Here is a tiny trained network, its code and every weight. The questions are about switching its units off for an input and a target symbol, where a switched-off unit gives its printed mean instead of its output.

import numpy as np


def w(rows, s, z=0):
    codes = np.array(rows[::2]) - 128.0
    scale = np.full(codes.shape[1], s)
    scale[-1] = z or s
    return codes * scale


def norm(h):
    return h / np.sqrt((h * h).mean(-1, keepdims=True) + 1e-5)


def f(y):
    return np.maximum(y, 0)


def softmax(a):
    e = np.exp(a - a.max(-1, keepdims=True))
    return e / e.sum(-1, keepdims=True)


def log_softmax(a):
    a = a - a.max(-1, keepdims=True)
    return a - np.log(np.exp(a).sum(-1, keepdims=True))


def net(x, mask):
    ids = ['ΛΦδεζξψ'.index(c) for c in x.split()]
    T = len(ids)
    res = E[ids] + P[:T]
    u = 0
    for l in range(2):
        r = norm(res)
        for j in range(2):
            rows = slice(4 * j, 4 * j + 4)
            q, k, v = (r @ M[l][rows].T for M in (Q, K, V))
            z = softmax(np.where(np.tri(T) > 0, q @ k.T / 4**0.5, -1e9)) @ v
            o = O[l][rows]
            res = res + np.where(mask[u + j], z, o[:, -1]) @ o[:, :-1]
        u += 2
        y = f(norm(res) @ A[l][:, :-1].T + A[l][:, -1])
        res = res + np.where(mask[u : u + 8], y, B[l][:, -1]) @ B[l][:, :-1]
        u += 8
    return log_softmax(norm(res)[-1] @ U[:, :-1].T + U[:, -1])


Q, K, V, O, A, B = {}, {}, {}, {}, {}, {}
E = w([
[226,62,45],'Λ',
[106,51,73],'Φ',
[99,102,252],'δ',
[164,51,177],'ε',
[43,119,229],'ζ',
[94,138,58],'ξ',
[121,77,240],'ψ',
],0.014)
P = w([
[142,103,205],'0',
[2,116,131],'1',
[66,145,162],'2',
[46,131,165],'3',
[155,166,58],'4',
[85,142,131],'5',
[101,117,133],'6',
[195,145,43],'7',
[109,162,178],'8',
[152,79,88],'9',
[135,110,57],'10',
],0.0085)
Q[0] = w([
[138,145,129],'L0H0',
[77,2,28],'L0H0',
[46,22,204],'L0H0',
[200,245,111],'L0H0',
[140,119,246],'L0H1',
[43,150,152],'L0H1',
[202,146,118],'L0H1',
[180,183,193],'L0H1',
],0.0093)
K[0] = w([
[125,102,121],'L0H0',
[143,254,194],'L0H0',
[141,215,94],'L0H0',
[112,23,129],'L0H0',
[191,99,124],'L0H1',
[219,163,187],'L0H1',
[39,69,97],'L0H1',
[87,43,132],'L0H1',
],0.0096)
V[0] = w([
[237,2,241],'L0H0',
[208,249,152],'L0H0',
[131,106,200],'L0H0',
[136,34,52],'L0H0',
[85,213,66],'L0H1',
[222,9,106],'L0H1',
[89,132,109],'L0H1',
[201,213,186],'L0H1',
],0.0085)
O[0] = w([
[7,122,123,131],'L0H0',
[110,246,158,3],'L0H0',
[101,118,157,153],'L0H0',
[118,72,57,154],'L0H0',
[207,148,172,68],'L0H1',
[114,101,29,160],'L0H1',
[132,121,163,141],'L0H1',
[151,176,74,37],'L0H1',
],0.013,0.0059)
A[0] = w([
[159,14,5,179],'L0N0',
[101,234,10,138],'L0N1',
[193,246,120,75],'L0N2',
[168,154,63,119],'L0N3',
[213,151,101,24],'L0N4',
[125,195,122,6],'L0N5',
[140,180,220,236],'L0N6',
[83,42,124,241],'L0N7',
],0.011,0.0017)
B[0] = w([
[114,202,198,252],'L0N0',
[250,202,211,132],'L0N1',
[119,109,130,128],'L0N2',
[123,160,62,131],'L0N3',
[117,142,161,136],'L0N4',
[102,84,151,128],'L0N5',
[153,202,133,137],'L0N6',
[234,183,151,240],'L0N7',
],0.012,0.013)
Q[1] = w([
[63,65,46],'L1H0',
[162,85,117],'L1H0',
[156,201,187],'L1H0',
[65,253,142],'L1H0',
[104,149,222],'L1H1',
[123,79,69],'L1H1',
[122,109,123],'L1H1',
[28,62,187],'L1H1',
],0.011)
K[1] = w([
[161,253,182],'L1H0',
[51,111,95],'L1H0',
[98,9,56],'L1H0',
[179,74,40],'L1H0',
[138,134,77],'L1H1',
[140,156,188],'L1H1',
[137,142,142],'L1H1',
[166,220,209],'L1H1',
],0.011)
V[1] = w([
[112,139,105],'L1H0',
[127,186,250],'L1H0',
[107,185,173],'L1H0',
[203,106,88],'L1H0',
[128,214,103],'L1H1',
[117,231,71],'L1H1',
[174,111,190],'L1H1',
[60,208,151],'L1H1',
],0.015)
O[1] = w([
[152,153,130,99],'L1H0',
[5,137,193,255],'L1H0',
[89,168,180,162],'L1H0',
[220,34,145,39],'L1H0',
[202,200,196,66],'L1H1',
[243,183,218,11],'L1H1',
[47,168,114,229],'L1H1',
[149,230,97,157],'L1H1',
],0.013,0.0055)
A[1] = w([
[165,249,142,226],'L1N0',
[101,81,90,67],'L1N1',
[154,203,171,107],'L1N2',
[119,167,72,8],'L1N3',
[112,164,189,141],'L1N4',
[56,153,106,2],'L1N5',
[50,97,95,87],'L1N6',
[143,87,18,227],'L1N7',
],0.016,0.0016)
B[1] = w([
[138,12,252,254],'L1N0',
[175,117,190,183],'L1N1',
[90,121,200,209],'L1N2',
[146,54,66,148],'L1N3',
[48,137,86,210],'L1N4',
[233,181,47,226],'L1N5',
[232,44,170,243],'L1N6',
[112,246,65,172],'L1N7',
],0.014,0.0084)
U = w([
[89,139,125,86],'Λ',
[194,146,152,160],'Φ',
[134,121,60,254],'δ',
[78,8,83,103],'ε',
[128,85,159,80],'ζ',
[52,115,88,171],'ξ',
[93,143,141,114],'ψ',
],0.013,0.003)

Each question gives the input, a string of symbols that net reads in full, and the target symbol t.
The units are the heads (4 rows each of Q, K, V and O) and the neurons (one row each of A and B). Each row of codes is followed by its name. A weight is (code - 128) times the scale printed after its matrix; where a second scale follows, it is the last column's (O, A, B and U).
mask holds one flag per unit, layer by layer, with each layer's heads first. A switched-off unit (its flag False) gives its mean, the last column of its rows in O or B, instead of its output. The means were averaged over made-up inputs and are rounded, as every weight is.
A unit's drop is (log p(t) with every unit on - log p(t) with that unit switched off) / (log p(t) with every unit on - log p(t) with every unit switched off).
The circuit of an input: a set's keep is (log p(t) with only the set's units on - log p(t) with every unit switched off) / (log p(t) with every unit on - log p(t) with every unit switched off). Starting from the 12 units with the biggest drops (on a tie, the unit counted first), units are removed one at a time, each time the one whose removal leaves the highest keep (on an exact tie, the one counted first), for as long as the keep stays at least 0.8.
circuit, biggest first: the units of the circuit, biggest drop first
top k neurons: the k neurons with the biggest drops, biggest first
top k neurons in layer l: the k neurons of layer l with the biggest drops, biggest first
which heads matter: for each layer, one digit per head in row order, 1 if its drop is at least 0.15 and else 0, layers parted by /
input Φ ξ ξ δ ξ ψ Λ, target δ: top neuron -> L1N7
input Φ ξ ζ Φ ψ Φ, target δ: which heads matter -> 10 / 10
input Λ ξ ζ ζ ζ, target Φ: circuit, biggest first -> L0H1, L1H1
input Λ ξ δ, target Φ: which heads matter -> 01 / 11
input ψ δ Φ ψ Λ Λ, target ξ: which heads matter -> 00 / 10
input ξ Φ ψ ε Φ ψ, target ε: circuit, biggest first -> L1H1, L0H0
input ξ δ ξ ξ δ, target ε: which heads matter -> 11 / 01
input ξ ε δ δ, target ε: circuit, biggest first -> L1H1, L0H1, L0N0
input ε δ ψ, target δ: which heads matter -> 11 / 11
input Λ Λ ψ Λ ψ Λ Φ ψ ξ, target Φ: circuit, biggest first -> L0H1, L1H1, L0N0
input Λ ξ ε ξ ε ζ ε ζ Φ ψ, target Φ: circuit, biggest first -> L0H1, L0N0, L1H1
input ξ ξ ψ ξ ψ ξ ξ ζ, target ε: circuit, biggest first -> L0H0, L0H1, L0N7, L1H1
input ξ ε ε ξ ξ Λ ε ψ ζ, target ε: circuit, biggest first -> L0H0, L1H1, L0H1
input ξ ε ζ ξ ξ ψ Φ Φ Λ, target ε: top 2 neurons in layer 1 -> L1N0, L1N2
input Λ ε Λ Λ, target δ: which heads matter -> 11 / 10
input ψ ψ ε, target ξ: which heads matter -> 00 / 10
input ε Λ ξ Φ ξ ψ Λ ψ Φ, target Φ: circuit, biggest first -> L0H0
input Λ ξ ε ψ, target Φ: circuit, biggest first -> L0H1, L1H1, L0N0
input ψ ε Λ, target ξ: which heads matter -> 10 / 10
input Λ ε ζ δ ξ Λ, target Φ: circuit, biggest first -> L0H1, L1H1, L0H0
input Λ Λ ξ ξ ξ ε, target Φ: circuit, biggest first -> L0H0
input Φ Φ ψ ξ, target δ: top 2 neurons -> L1N7, L1N0
input ψ Λ ε, target ξ: top 3 neurons -> L0N1, L0N7, L0N0
input ξ ε ξ ξ, target ε: which heads matter -> 01 / 01
input Φ ζ ξ δ, target δ: top 2 neurons -> L1N7, L1N0
input Φ ψ Λ ξ δ, target δ: top 2 neurons -> L1N7, L0N0
input ξ ψ ψ ε ξ ξ, target ε: top neuron -> L1N0
input ψ ε ζ δ Φ Φ ζ ψ ε ζ, target ξ: top 2 neurons -> L0N0, L1N0
input Φ ξ ξ ε ε ξ ζ ζ, target δ: top 2 neurons -> L1N7, L0N0
input Λ ψ ε, target Φ: which heads matter -> 11 / 11
